Here is a tiny trained network, its code and every weight. The questions are about switching its units off for an input and a target symbol, where a switched-off unit gives its printed mean instead of its output.

import numpy as np


def w(rows, s, z=0):
    codes = np.array(rows[::2]) - 128.0
    scale = np.full(codes.shape[1], s)
    scale[-1] = z or s
    return codes * scale


def norm(h):
    return h / np.sqrt((h * h).mean(-1, keepdims=True) + 1e-5)


def f(y):
    return np.maximum(y, 0)


def softmax(a):
    e = np.exp(a - a.max(-1, keepdims=True))
    return e / e.sum(-1, keepdims=True)


def log_softmax(a):
    a = a - a.max(-1, keepdims=True)
    return a - np.log(np.exp(a).sum(-1, keepdims=True))


def net(x, mask):
    ids = ['ΞΠΣΩβεζθφ'.index(c) for c in x.split()]
    T = len(ids)
    res = E[ids] + P[:T]
    u = 0
    for l in range(2):
        r = norm(res)
        for j in range(2):
            rows = slice(2 * j, 2 * j + 2)
            q, k, v = (r @ M[l][rows].T for M in (Q, K, V))
            z = softmax(np.where(np.tri(T) > 0, q @ k.T / 2**0.5, -1e9)) @ v
            o = O[l][rows]
            res = res + np.where(mask[u + j], z, o[:, -1]) @ o[:, :-1]
        u += 2
        y = f(norm(res) @ A[l][:, :-1].T + A[l][:, -1])
        res = res + np.where(mask[u : u + 8], y, B[l][:, -1]) @ B[l][:, :-1]
        u += 8
    return log_softmax(norm(res)[-1] @ U[:, :-1].T + U[:, -1])


Q, K, V, O, A, B = {}, {}, {}, {}, {}, {}
E = w([
[123,127,146,94],'Ξ',
[85,114,124,159],'Π',
[116,145,171,151],'Σ',
[138,93,153,102],'Ω',
[122,128,165,104],'β',
[65,113,51,129],'ε',
[135,102,91,121],'ζ',
[171,145,5,84],'θ',
[147,104,100,109],'φ',
],0.016)
P = w([
[80,168,155,93],'0',
[203,99,48,254],'1',
[200,18,181,75],'2',
[64,122,79,57],'3',
[102,195,196,237],'4',
[195,50,201,88],'5',
],0.013)
Q[0] = w([
[204,147,102,92],'L0H1',
[24,195,106,28],'L0H1',
[12,84,203,182],'L0H2',
[31,128,1,31],'L0H2',
],0.0077)
K[0] = w([
[128,138,4,127],'L0H1',
[97,254,167,120],'L0H1',
[21,87,174,219],'L0H2',
[129,227,174,3],'L0H2',
],0.0082)
V[0] = w([
[8,180,102,208],'L0H1',
[183,36,149,2],'L0H1',
[249,185,25,101],'L0H2',
[119,106,109,191],'L0H2',
],0.0054)
O[0] = w([
[167,57,3,94,71],'L0H1',
[222,139,111,127,198],'L0H1',
[148,190,157,49,252],'L0H2',
[169,136,101,133,112],'L0H2',
],0.0077,0.003)
A[0] = w([
[84,193,70,52,70],'L0N1',
[82,126,174,175,100],'L0N2',
[223,142,107,225,24],'L0N3',
[198,89,58,156,168],'L0N4',
[160,40,100,147,2],'L0N5',
[2,31,84,143,77],'L0N6',
[181,64,140,92,21],'L0N7',
[68,124,83,115,23],'L0N8',
],0.0092,0.0036)
B[0] = w([
[184,166,159,199,228],'L0N1',
[2,117,68,125,160],'L0N2',
[165,115,7,139,206],'L0N3',
[104,21,213,123,253],'L0N4',
[61,135,128,130,154],'L0N5',
[191,129,107,57,199],'L0N6',
[162,59,119,98,191],'L0N7',
[193,203,123,183,152],'L0N8',
],0.0083,0.0048)
Q[1] = w([
[110,126,188,211],'L1H1',
[221,89,165,158],'L1H1',
[98,75,5,71],'L1H2',
[213,164,69,157],'L1H2',
],0.011)
K[1] = w([
[228,112,128,137],'L1H1',
[142,164,49,253],'L1H1',
[117,123,145,94],'L1H2',
[156,228,136,200],'L1H2',
],0.011)
V[1] = w([
[8,144,135,122],'L1H1',
[136,172,114,100],'L1H1',
[102,123,93,119],'L1H2',
[183,59,139,96],'L1H2',
],0.015)
O[1] = w([
[76,80,177,108,3],'L1H1',
[143,58,71,74,148],'L1H1',
[64,166,48,105,133],'L1H2',
[2,114,125,150,184],'L1H2',
],0.01,0.006)
A[1] = w([
[44,84,151,150,147],'L1N1',
[164,146,216,175,3],'L1N2',
[152,60,73,144,124],'L1N3',
[173,111,93,207,159],'L1N4',
[165,129,162,101,73],'L1N5',
[106,186,74,253,164],'L1N6',
[77,77,122,127,141],'L1N7',
[94,136,70,160,129],'L1N8',
],0.015,0.0045)
B[1] = w([
[211,72,58,216,208],'L1N1',
[214,157,160,104,146],'L1N2',
[2,167,252,15,248],'L1N3',
[38,78,194,174,254],'L1N4',
[60,150,144,103,173],'L1N5',
[81,125,241,209,255],'L1N6',
[242,167,115,159,203],'L1N7',
[96,217,169,199,191],'L1N8',
],0.0072,0.0067)
U = w([
[66,126,215,180,134],'Ξ',
[189,87,140,235,253],'Π',
[246,172,192,166,135],'Σ',
[248,171,56,108,80],'Ω',
[99,154,127,111,57],'β',
[153,49,86,137,132],'ε',
[84,120,55,157,101],'ζ',
[130,103,186,26,110],'θ',
[144,81,76,111,137],'φ',
],0.016,0.0034)

Each question gives the input, a string of symbols that net reads in full, and the target symbol t.
The units are the heads (2 rows each of Q, K, V and O) and the neurons (one row each of A and B). Each row of codes is followed by its name. A weight is (code - 128) times the scale printed after its matrix; where a second scale follows, it is the last column's (O, A, B and U).
mask holds one flag per unit, layer by layer, with each layer's heads first. A switched-off unit (its flag False) gives its mean, the last column of its rows in O or B, instead of its output. The means were averaged over made-up inputs and are rounded, as every weight is.
A unit's drop is (log p(t) with every unit on - log p(t) with that unit switched off) / (log p(t) with every unit on - log p(t) with every unit switched off).
The circuit of an input: a set's keep is (log p(t) with only the set's units on - log p(t) with every unit switched off) / (log p(t) with every unit on - log p(t) with every unit switched off). Starting from the 12 units with the biggest drops (on a tie, the unit counted first), units are removed one at a time, each time the one whose removal leaves the highest keep (on an exact tie, the one counted first), for as long as the keep stays at least 0.8.
units of the circuit, in order: the units of the circuit, biggest drop first
unit that matters most: the unit with the biggest drop
k most important neurons: the k neurons with the biggest drops, biggest first
top k neurons in layer l: the k neurons of layer l with the biggest drops, biggest first
heads that matter: for each layer, one digit per head in row order, 1 if its drop is at least 0.15 and else 0, layers parted by /
input ε φ Π Ξ, target β: heads that matter : 11 / 01
input θ φ ε Ω Π Ξ, target Π: 4 most important neurons : [L1N1, L1N3, L0N1, L0N6]
input Σ ε Σ, target Σ: units of the circuit, in order : [L1H1, L1N2]
input φ θ θ θ, target Σ: heads that matter : 10 / 11
input Σ φ θ, target θ: unit that matters most : L0H1
input ζ Π φ, target Π: units of the circuit, in order : [L1H2, L1N1, L1N7, L0N5]
input θ θ φ Π, target Ω: 4 most important neurons : [L0N6, L0N1, L0N8, L0N4]
input Ξ Ξ φ Σ, target θ: units of the circuit, in order : [L0N6, L0H2, L0H1]
input ε θ ε θ φ φ, target θ: units of the circuit, in order : [L1N6, L1N3]
input θ φ Ξ ε, target Ω: heads that matter : 00 / 01
input β θ β θ β φ, target θ: units of the circuit, in order : [L1N6, L1N1]
input φ β φ Ξ, target Σ: 3 most important neurons : [L0N1, L0N4, L0N8]
input Π θ ζ, target θ: top 2 neurons in layer 1 : [L1N3, L1N6]
input β Ω Σ Ξ θ Σ, target Σ: top 3 neurons in layer 1 : [L1N2, L1N3, L1N4]
input Ξ θ θ Π, target θ: top 2 neurons in layer 0 : [L0N4, L0N6]
input φ Σ β θ, target Σ: units of the circuit, in order : [L0N1, L0N4, L1H2, L0N3]
input θ Π β φ, target Ω: heads that matter : 01 / 00
input Ξ θ β ε, target θ: 4 most important neurons : [L0N4, L0N6, L1N3, L0N1]
input Π Ω β, target Π: most important neuron : [L0N1]
input θ ζ ζ Ξ, target Ω: unit that matters most : L0N4
input β θ θ θ, target ε: 3 most important neurons : [L0N2, L0N4, L1N1]
input β θ Π Σ, target ε: heads that matter : 01 / 10
